Below is a small trained network, with its code and all its weights. Each question gives an input and a target symbol and asks what happens when units are switched off, that is, made to give their printed mean instead of their output.

import numpy as np


def w(rows, s, z=0):
    codes = np.array(rows[::2]) - 128.0
    scale = np.full(codes.shape[1], s)
    scale[-1] = z or s
    return codes * scale


def norm(h):
    return h / np.sqrt((h * h).mean(-1, keepdims=True) + 1e-5)


def f(y):
    return np.maximum(y, 0)


def softmax(a):
    e = np.exp(a - a.max(-1, keepdims=True))
    return e / e.sum(-1, keepdims=True)


def log_softmax(a):
    a = a - a.max(-1, keepdims=True)
    return a - np.log(np.exp(a).sum(-1, keepdims=True))


def net(x, mask):
    ids = ['βγδεηθμξστφψω'.index(c) for c in x.split()]
    T = len(ids)
    res = E[ids] + P[:T]
    u = 0
    for l in range(2):
        r = norm(res)
        for j in range(2):
            rows = slice(2 * j, 2 * j + 2)
            q, k, v = (r @ M[l][rows].T for M in (Q, K, V))
            z = softmax(np.where(np.tri(T) > 0, q @ k.T / 2**0.5, -1e9)) @ v
            o = O[l][rows]
            res = res + np.where(mask[u + j], z, o[:, -1]) @ o[:, :-1]
        u += 2
        y = f(norm(res) @ A[l][:, :-1].T + A[l][:, -1])
        res = res + np.where(mask[u : u + 12], y, B[l][:, -1]) @ B[l][:, :-1]
        u += 12
    return log_softmax(norm(res)[-1] @ U[:, :-1].T + U[:, -1])


Q, K, V, O, A, B = {}, {}, {}, {}, {}, {}
E = w([
[134,221,135,19,114,94,128,46,169,177],'β',
[71,140,206,158,139,29,108,82,74,88],'γ',
[116,167,134,86,113,169,58,132,218,96],'δ',
[233,162,95,112,80,24,72,122,219,129],'ε',
[152,139,138,84,135,72,27,21,151,177],'η',
[86,156,75,69,191,91,132,147,141,60],'θ',
[59,38,99,107,36,184,133,109,125,160],'μ',
[114,211,88,67,120,137,131,122,84,123],'ξ',
[56,109,148,103,190,35,32,112,194,151],'σ',
[94,113,147,251,156,108,77,142,172,83],'τ',
[127,133,92,107,108,132,135,32,133,12],'φ',
[127,174,101,144,91,20,215,159,142,85],'ψ',
[214,212,158,171,134,69,184,116,38,165],'ω',
],0.015)
P = w([
[150,253,218,86,136,77,13,108,17,100],'0',
[80,208,186,150,134,79,38,138,16,243],'1',
[90,171,193,143,95,69,25,150,42,203],'2',
[101,156,193,134,84,70,36,142,61,177],'3',
[94,141,200,126,92,75,47,140,83,175],'4',
[103,131,204,132,68,88,64,128,101,136],'5',
[86,124,183,119,99,92,74,118,99,152],'6',
[80,111,191,120,119,94,85,121,113,181],'7',
[75,101,179,115,112,106,96,105,120,163],'8',
[84,97,188,126,114,112,117,107,141,185],'9',
[68,92,168,110,118,131,132,99,140,182],'10',
[69,79,174,113,114,142,142,105,148,196],'11',
[92,216,196,121,135,166,140,85,152,203],'12',
],0.0061)
Q[0] = w([
[255,205,129,156,155,73,152,137,203,187],'0.h0',
[178,43,118,118,198,158,111,191,174,138],'0.h0',
[221,71,118,120,216,202,188,164,93,140],'0.h1',
[110,67,163,91,140,66,177,88,196,86],'0.h1',
],0.0064)
K[0] = w([
[196,143,27,127,173,192,140,24,116,67],'0.h0',
[112,214,165,177,253,29,72,134,177,11],'0.h0',
[207,254,190,124,138,124,11,229,42,171],'0.h1',
[85,93,105,116,74,151,130,157,125,191],'0.h1',
],0.0047)
V[0] = w([
[179,125,164,108,132,106,122,174,151,157],'0.h0',
[84,74,145,101,157,123,138,141,176,136],'0.h0',
[81,1,149,100,73,195,153,96,101,145],'0.h1',
[130,81,71,107,97,130,209,113,130,111],'0.h1',
],0.0088)
O[0] = w([
[157,178,132,100,173,57,108,191,150,190,29],'0.h0',
[65,156,101,155,162,127,134,122,191,106,3],'0.h0',
[77,241,102,169,150,220,140,116,62,226,115],'0.h1',
[81,105,58,180,2,135,177,116,127,109,95],'0.h1',
],0.0081,0.003)
A[0] = w([
[132,208,99,74,175,153,154,231,43,162,106],'0.n0',
[181,25,134,149,158,152,105,138,120,74,17],'0.n1',
[151,110,134,138,132,125,155,45,81,80,51],'0.n2',
[111,144,167,158,110,3,246,156,26,135,93],'0.n3',
[226,99,92,174,100,62,142,150,201,118,47],'0.n4',
[145,153,70,11,85,149,88,133,191,81,253],'0.n5',
[9,64,169,187,134,58,167,229,98,182,242],'0.n6',
[51,50,68,126,230,131,151,247,111,24,107],'0.n7',
[106,96,199,200,222,233,174,223,148,151,115],'0.n8',
[191,169,43,100,127,185,115,96,88,105,32],'0.n9',
[160,170,81,97,53,42,93,107,194,159,190],'0.n10',
[89,149,141,78,118,69,96,114,149,139,101],'0.n11',
],0.0063,0.0026)
B[0] = w([
[102,32,131,92,159,155,131,200,7,86,138],'0.n0',
[121,119,188,105,222,85,165,92,128,84,148],'0.n1',
[164,175,156,179,167,110,208,175,68,195,202],'0.n2',
[165,102,185,116,34,61,183,229,156,132,157],'0.n3',
[178,125,106,162,142,236,66,140,124,150,154],'0.n4',
[132,27,230,147,171,156,157,197,145,203,254],'0.n5',
[92,152,147,161,126,169,40,58,89,22,165],'0.n6',
[178,255,81,67,222,212,219,201,204,28,141],'0.n7',
[135,46,139,206,173,236,105,23,128,137,138],'0.n8',
[97,161,200,170,157,85,177,159,106,139,170],'0.n9',
[103,75,91,222,161,147,146,83,223,178,237],'0.n10',
[90,198,124,79,112,113,135,100,213,87,195],'0.n11',
],0.0062,0.0073)
Q[1] = w([
[196,104,112,98,173,124,121,133,143,101],'1.h0',
[43,63,218,187,152,165,161,85,125,108],'1.h0',
[150,131,106,82,61,112,110,155,170,185],'1.h1',
[88,80,254,227,214,162,192,85,90,181],'1.h1',
],0.0097)
K[1] = w([
[162,150,143,80,134,134,67,78,138,167],'1.h0',
[56,226,57,179,2,230,99,99,111,182],'1.h0',
[232,87,151,130,208,95,175,119,118,135],'1.h1',
[17,161,92,216,39,206,124,111,73,216],'1.h1',
],0.0075)
V[1] = w([
[104,170,201,87,132,64,176,213,139,65],'1.h0',
[219,23,178,187,242,148,184,161,157,144],'1.h0',
[155,178,188,7,110,102,206,98,131,156],'1.h1',
[50,107,107,46,2,228,24,155,78,146],'1.h1',
],0.0062)
O[1] = w([
[5,139,142,136,98,145,218,193,89,115,109],'1.h0',
[196,116,62,181,136,249,151,182,91,204,241],'1.h0',
[121,153,104,59,36,143,180,105,162,254,182],'1.h1',
[116,80,138,111,192,85,90,212,180,234,2],'1.h1',
],0.008,0.0034)
A[1] = w([
[115,141,136,120,160,104,70,100,183,143,179],'1.n0',
[114,113,64,98,131,33,73,98,195,145,136],'1.n1',
[119,60,156,143,137,76,120,83,128,87,148],'1.n2',
[111,121,115,175,127,23,159,153,162,188,121],'1.n3',
[147,57,176,110,109,108,115,75,97,160,145],'1.n4',
[29,97,149,113,165,1,122,114,180,84,95],'1.n5',
[54,169,147,70,180,132,56,138,179,110,3],'1.n6',
[91,132,206,147,103,155,87,225,124,171,166],'1.n7',
[175,107,95,62,104,140,202,207,80,90,81],'1.n8',
[75,134,107,104,132,234,50,82,210,124,145],'1.n9',
[74,136,103,64,135,166,103,180,48,223,98],'1.n10',
[58,126,70,172,34,112,161,198,155,92,117],'1.n11',
],0.0091,0.0059)
B[1] = w([
[100,123,109,191,155,143,148,106,135,118,252],'1.n0',
[90,148,151,189,86,172,173,180,111,112,214],'1.n1',
[106,189,112,153,133,127,88,176,151,122,204],'1.n2',
[114,102,169,70,132,152,108,174,158,160,170],'1.n3',
[99,149,64,91,151,61,76,141,156,107,238],'1.n4',
[126,218,201,128,41,190,125,193,155,181,213],'1.n5',
[123,125,59,179,99,129,143,138,177,246,182],'1.n6',
[74,119,145,78,154,81,124,141,59,143,182],'1.n7',
[76,165,25,171,130,118,117,103,137,202,179],'1.n8',
[161,113,180,153,217,147,254,66,67,117,254],'1.n9',
[46,83,44,161,86,192,90,131,119,179,152],'1.n10',
[116,16,119,144,167,93,109,63,113,42,159],'1.n11',
],0.0097,0.0072)
U = w([
[124,171,106,123,72,216,138,59,30,99,221],'β',
[123,147,109,108,103,147,103,131,101,136,33],'γ',
[125,177,30,85,152,167,177,178,149,92,92],'δ',
[208,162,142,153,113,36,171,165,41,185,36],'ε',
[129,122,150,42,79,113,166,74,196,179,148],'η',
[254,95,118,159,89,179,97,155,154,176,160],'θ',
[77,73,49,65,136,152,56,127,70,177,211],'μ',
[147,159,160,160,190,151,95,170,54,63,142],'ξ',
[69,61,113,166,95,64,184,161,155,85,87],'σ',
[105,153,94,139,178,39,61,59,145,151,211],'τ',
[92,207,163,195,73,186,127,186,179,157,3],'φ',
[52,167,215,83,70,90,115,139,95,98,137],'ψ',
[145,59,204,97,194,110,166,186,51,173,137],'ω',
],0.0082,0.0036)

Each question gives the input, a string of symbols that net reads in full, and the target symbol t.
The units are the heads (2 rows each of Q, K, V and O) and the neurons (one row each of A and B). Each row of codes is followed by its name. A weight is (code - 128) times the scale printed after its matrix; where a second scale follows, it is the last column's (O, A, B and U).
mask holds one flag per unit, layer by layer, with each layer's heads first. A switched-off unit (its flag False) gives its mean, the last column of its rows in O or B, instead of its output. The means were averaged over made-up inputs and are rounded, as every weight is.
A unit's drop is (log p(t) with every unit on - log p(t) with that unit switched off) / (log p(t) with every unit on - log p(t) with every unit switched off).
The circuit of an input: a set's keep is (log p(t) with only the set's units on - log p(t) with every unit switched off) / (log p(t) with every unit on - log p(t) with every unit switched off). Starting from the 12 units with the biggest drops (on a tie, the unit counted first), units are removed one at a time, each time the one whose removal leaves the highest keep (on an exact tie, the one counted first), for as long as the keep stays at least 0.8.
circuit, biggest first: the units of the circuit, biggest drop first
most important unit: the unit with the biggest drop
k most important neurons: the k neurons with the biggest drops, biggest first
top k neurons in layer l: the k neurons of layer l with the biggest drops, biggest first
which heads matter: for each layer, one digit per head in row order, 1 if its drop is at least 0.15 and else 0, layers parted by /
input μ δ φ γ σ φ ε θ η φ η, target φ: which heads matter	01 / 11
input η φ θ φ η β φ τ β φ μ φ φ, target φ: which heads matter	00 / 11
input ξ γ η ξ ψ, target σ: circuit, biggest first	1.n11
input τ ε μ τ, target τ: circuit, biggest first	1.h0, 0.n5
input φ ψ φ, target σ: 2 most important neurons	0.n3, 0.n5
input ε δ β δ η σ η ψ μ φ η, target φ: which heads matter	10 / 11
input φ η ε, target θ: circuit, biggest first	0.n4, 0.h1
input φ μ φ φ ω θ φ φ σ φ φ β, target φ: which heads matter	10 / 11
input η ψ σ ψ φ φ η β φ, target τ: which heads matter	01 / 10
input η η η φ θ φ φ η, target β: 3 most important neurons	0.n2, 0.n11, 1.n9
input β φ δ ε φ γ φ, target ψ: top 2 neurons in layer 0	0.n6, 0.n5
input φ φ φ φ τ η β φ φ φ φ β, target β: 3 most important neurons	0.n2, 0.n11, 1.n9
input φ η ω β ε β φ φ δ η β φ, target ω: circuit, biggest first	0.h1, 0.n2, 1.h1
input η τ φ φ ψ ε φ, target σ: 4 most important neurons	0.n5, 0.n3, 0.n6, 0.n1
input ξ τ μ φ β η γ, target φ: most important neuron	1.n5
input β β φ φ δ φ φ φ θ β, target β: circuit, biggest first	1.h1, 0.n2
input φ ε η τ φ, target θ: circuit, biggest first	1.h0, 0.n10, 0.h0, 0.n4
input ε η θ ε ω β β φ η γ η δ, target ω: 2 most important neurons	0.n5, 1.n9
input η σ η φ τ φ, target ξ: which heads matter	01 / 01
input β τ τ φ τ η φ η φ φ ξ, target μ: which heads matter	01 / 00
input ψ φ β, target η: which heads matter	11 / 01
input φ φ τ η σ φ τ φ β σ φ, target η: most important unit	0.h1
input ψ ξ ξ φ η ω β δ, target ω: 3 most important neurons	0.n5, 1.n9, 1.n7
input μ φ δ φ φ γ ψ β φ ε ψ, target ψ: which heads matter	01 / 10
input φ δ φ φ δ φ ξ φ, target μ: which heads matter	01 / 01
input τ ξ η β φ μ θ φ, target φ: 2 most important neurons	0.n5, 1.n5
